Below is a small trained network, with its code and all its weights. Each question gives an input and a target symbol and asks what happens when units are switched off, that is, made to give their printed mean instead of their output.

import numpy as np


def w(rows, s, z=0):
    codes = np.array(rows[::2]) - 128.0
    scale = np.full(codes.shape[1], s)
    scale[-1] = z or s
    return codes * scale


def norm(h):
    return h / np.sqrt((h * h).mean(-1, keepdims=True) + 1e-5)


def f(y):
    return y / 2 * (1 + np.tanh(0.7978845608 * (y + 0.044715 * y**3)))


def softmax(a):
    e = np.exp(a - a.max(-1, keepdims=True))
    return e / e.sum(-1, keepdims=True)


def log_softmax(a):
    a = a - a.max(-1, keepdims=True)
    return a - np.log(np.exp(a).sum(-1, keepdims=True))


def net(x, mask):
    ids = ['ΓΔΞΩαηψ'.index(c) for c in x.split()]
    T = len(ids)
    res = E[ids] + P[:T]
    u = 0
    for l in range(2):
        r = norm(res)
        for j in range(3):
            rows = slice(3 * j, 3 * j + 3)
            q, k, v = (r @ M[l][rows].T for M in (Q, K, V))
            z = softmax(np.where(np.tri(T) > 0, q @ k.T / 3**0.5, -1e9)) @ v
            o = O[l][rows]
            res = res + np.where(mask[u + j], z, o[:, -1]) @ o[:, :-1]
        u += 3
        y = f(norm(res) @ A[l][:, :-1].T + A[l][:, -1])
        res = res + np.where(mask[u : u + 4], y, B[l][:, -1]) @ B[l][:, :-1]
        u += 4
    return log_softmax(norm(res)[-1] @ U[:, :-1].T + U[:, -1])


Q, K, V, O, A, B = {}, {}, {}, {}, {}, {}
E = w([
[119,25,146,128],'Γ',
[97,123,127,135],'Δ',
[109,147,161,197],'Ξ',
[103,197,121,157],'Ω',
[98,118,219,132],'α',
[133,4,148,55],'η',
[146,42,102,138],'ψ',
],0.018)
P = w([
[28,133,141,157],'0',
[230,135,204,98],'1',
[241,143,195,105],'2',
[241,159,176,108],'3',
[254,148,190,115],'4',
[233,184,154,110],'5',
[235,178,156,108],'6',
[236,181,165,114],'7',
[238,175,144,117],'8',
[225,158,128,123],'9',
],0.0063)
Q[0] = w([
[156,127,94,21],'0.h0',
[201,80,98,57],'0.h0',
[189,69,119,159],'0.h0',
[174,20,128,41],'0.h1',
[131,49,100,61],'0.h1',
[113,240,131,74],'0.h1',
[223,73,76,111],'0.h2',
[86,158,145,244],'0.h2',
[193,78,57,134],'0.h2',
],0.012)
K[0] = w([
[92,140,88,179],'0.h0',
[53,155,126,155],'0.h0',
[67,86,180,184],'0.h0',
[64,64,73,130],'0.h1',
[87,51,56,95],'0.h1',
[166,136,233,122],'0.h1',
[244,132,65,73],'0.h2',
[11,106,91,128],'0.h2',
[229,115,102,115],'0.h2',
],0.012)
V[0] = w([
[195,79,59,128],'0.h0',
[2,112,14,137],'0.h0',
[123,89,140,72],'0.h0',
[102,117,185,80],'0.h1',
[66,168,181,209],'0.h1',
[197,113,136,169],'0.h1',
[19,81,79,143],'0.h2',
[140,191,48,13],'0.h2',
[103,78,197,70],'0.h2',
],0.0086)
O[0] = w([
[81,203,128,178,74],'0.h0',
[245,27,78,125,53],'0.h0',
[134,231,208,22,134],'0.h0',
[40,75,48,231,161],'0.h1',
[21,200,220,226,197],'0.h1',
[226,255,228,160,160],'0.h1',
[204,236,157,178,175],'0.h2',
[12,8,197,149,3],'0.h2',
[174,132,231,142,181],'0.h2',
],0.0049,0.0068)
A[0] = w([
[97,109,62,119,129],'0.n0',
[44,2,167,129,123],'0.n1',
[19,95,81,53,254],'0.n2',
[196,180,201,123,86],'0.n3',
],0.0089,0.0055)
B[0] = w([
[61,113,204,111,107],'0.n0',
[191,142,119,153,177],'0.n1',
[202,100,254,211,145],'0.n2',
[67,162,121,148,252],'0.n3',
],0.0093,0.0038)
Q[1] = w([
[138,181,204,237],'1.h0',
[198,53,55,141],'1.h0',
[75,219,95,254],'1.h0',
[191,126,66,165],'1.h1',
[107,150,107,127],'1.h1',
[129,173,181,184],'1.h1',
[202,191,140,99],'1.h2',
[137,81,95,81],'1.h2',
[1,100,24,30],'1.h2',
],0.013)
K[1] = w([
[136,82,138,217],'1.h0',
[167,96,133,45],'1.h0',
[80,111,150,184],'1.h0',
[130,122,142,163],'1.h1',
[129,158,82,144],'1.h1',
[131,175,148,112],'1.h1',
[118,161,148,206],'1.h2',
[91,121,168,148],'1.h2',
[80,153,163,6],'1.h2',
],0.019)
V[1] = w([
[192,169,100,98],'1.h0',
[82,86,7,156],'1.h0',
[174,69,61,96],'1.h0',
[65,125,38,157],'1.h1',
[107,123,147,191],'1.h1',
[181,75,101,95],'1.h1',
[77,18,147,169],'1.h2',
[157,66,144,169],'1.h2',
[110,134,185,64],'1.h2',
],0.012)
O[1] = w([
[70,131,121,229,109],'1.h0',
[187,197,40,167,95],'1.h0',
[25,77,71,139,108],'1.h0',
[190,179,92,123,41],'1.h1',
[133,95,211,132,194],'1.h1',
[193,106,193,172,37],'1.h1',
[66,123,52,28,173],'1.h2',
[2,157,40,130,230],'1.h2',
[131,11,210,38,2],'1.h2',
],0.0074,0.0065)
A[1] = w([
[193,212,255,57,125],'1.n0',
[219,231,72,48,177],'1.n1',
[76,103,83,200,2],'1.n2',
[82,145,198,58,202],'1.n3',
],0.0087,0.0038)
B[1] = w([
[204,123,87,25,254],'1.n0',
[227,41,128,93,226],'1.n1',
[26,10,224,142,141],'1.n2',
[37,242,2,145,209],'1.n3',
],0.0068,0.0052)
U = w([
[45,118,152,191,1],'Γ',
[167,114,19,33,218],'Δ',
[139,153,215,246,63],'Ξ',
[247,125,104,163,210],'Ω',
[72,121,162,66,129],'α',
[176,73,198,42,169],'η',
[131,114,20,170,166],'ψ',
],0.013,0.0026)

Each question gives the input, a string of symbols that net reads in full, and the target symbol t.
The units are the heads (3 rows each of Q, K, V and O) and the neurons (one row each of A and B). Each row of codes is followed by its name. A weight is (code - 128) times the scale printed after its matrix; where a second scale follows, it is the last column's (O, A, B and U).
mask holds one flag per unit, layer by layer, with each layer's heads first. A switched-off unit (its flag False) gives its mean, the last column of its rows in O or B, instead of its output. The means were averaged over made-up inputs and are rounded, as every weight is.
A unit's drop is (log p(t) with every unit on - log p(t) with that unit switched off) / (log p(t) with every unit on - log p(t) with every unit switched off).
The circuit of an input: a set's keep is (log p(t) with only the set's units on - log p(t) with every unit switched off) / (log p(t) with every unit on - log p(t) with every unit switched off). Starting from the 12 units with the biggest drops (on a tie, the unit counted first), units are removed one at a time, each time the one whose removal leaves the highest keep (on an exact tie, the one counted first), for as long as the keep stays at least 0.8.
units of the circuit, in order: the units of the circuit, biggest drop first
k most important neurons: the k neurons with the biggest drops, biggest first
k most important neurons of layer l: the k neurons of layer l with the biggest drops, biggest first
drop when u is switched off: that unit's drop, to one decimal
input η Γ α Δ α Δ Ξ η η, target η: units of the circuit, in order	(1.h2)
input ψ ψ Γ, target Ξ: units of the circuit, in order	(0.h2; 1.h2)
input α Γ ψ Ω Δ Ξ α α ψ, target η: units of the circuit, in order	(1.h2; 0.h1)
input η α Ω η η Γ Ω, target α: units of the circuit, in order	(0.h2; 1.h0)
input Γ ψ Ξ η, target Γ: units of the circuit, in order	(1.h0; 1.n0)
input Ξ η Δ Δ Ξ Ξ ψ Ξ, target Ω: units of the circuit, in order	(1.h0; 1.n0)
input Ξ ψ ψ ψ ψ Γ Ξ η, target Ω: units of the circuit, in order	(0.h0; 1.h1)
input Δ η ψ Ξ ψ ψ Ω Ω Ω η, target ψ: units of the circuit, in order	(0.h0; 1.h0)
input ψ ψ η, target Ξ: units of the circuit, in order	(0.h2; 1.h2; 0.n2)
input ψ ψ ψ ψ Γ α α Ω α Δ, target Ξ: units of the circuit, in order	(1.h2; 0.h2)
input Γ η Ω Γ Γ Γ Ω Γ Δ, target Γ: 2 most important neurons	(1.n0; 0.n0)
input Ξ ψ α Γ ψ Ξ α ψ, target Ω: units of the circuit, in order	(0.h1; 1.h2)
input α ψ Ω Ξ ψ Ξ Ξ ψ Γ, target η: units of the circuit, in order	(0.h1; 1.h2)
input α ψ ψ α, target η: most important neuron of layer 1	(1.n0)
input Ω Ω Ω, target Δ: 3 most important neurons	(0.n2; 0.n3; 1.n0)
input η Δ Ω Ξ Γ Ξ Ξ η η Ω, target α: 2 most important neurons of layer 0	(0.n1; 0.n2)
input η Ξ α α Ξ, target α: 2 most important neurons of layer 1	(1.n0; 1.n3)
input Γ Ξ α α Ξ Ξ Γ, target Γ: drop when 1.h0 is switched off	0.0
input Ξ Ω Δ Ξ Ξ α ψ Ω Δ, target Ω: drop when 1.h2 is switched off	0.5
input Ξ ψ α α ψ ψ Ξ Γ ψ, target Ω: drop when 0.h1 is switched off	1.4
input Ω ψ Ξ Ξ Δ, target Δ: most important neuron	(1.n1)
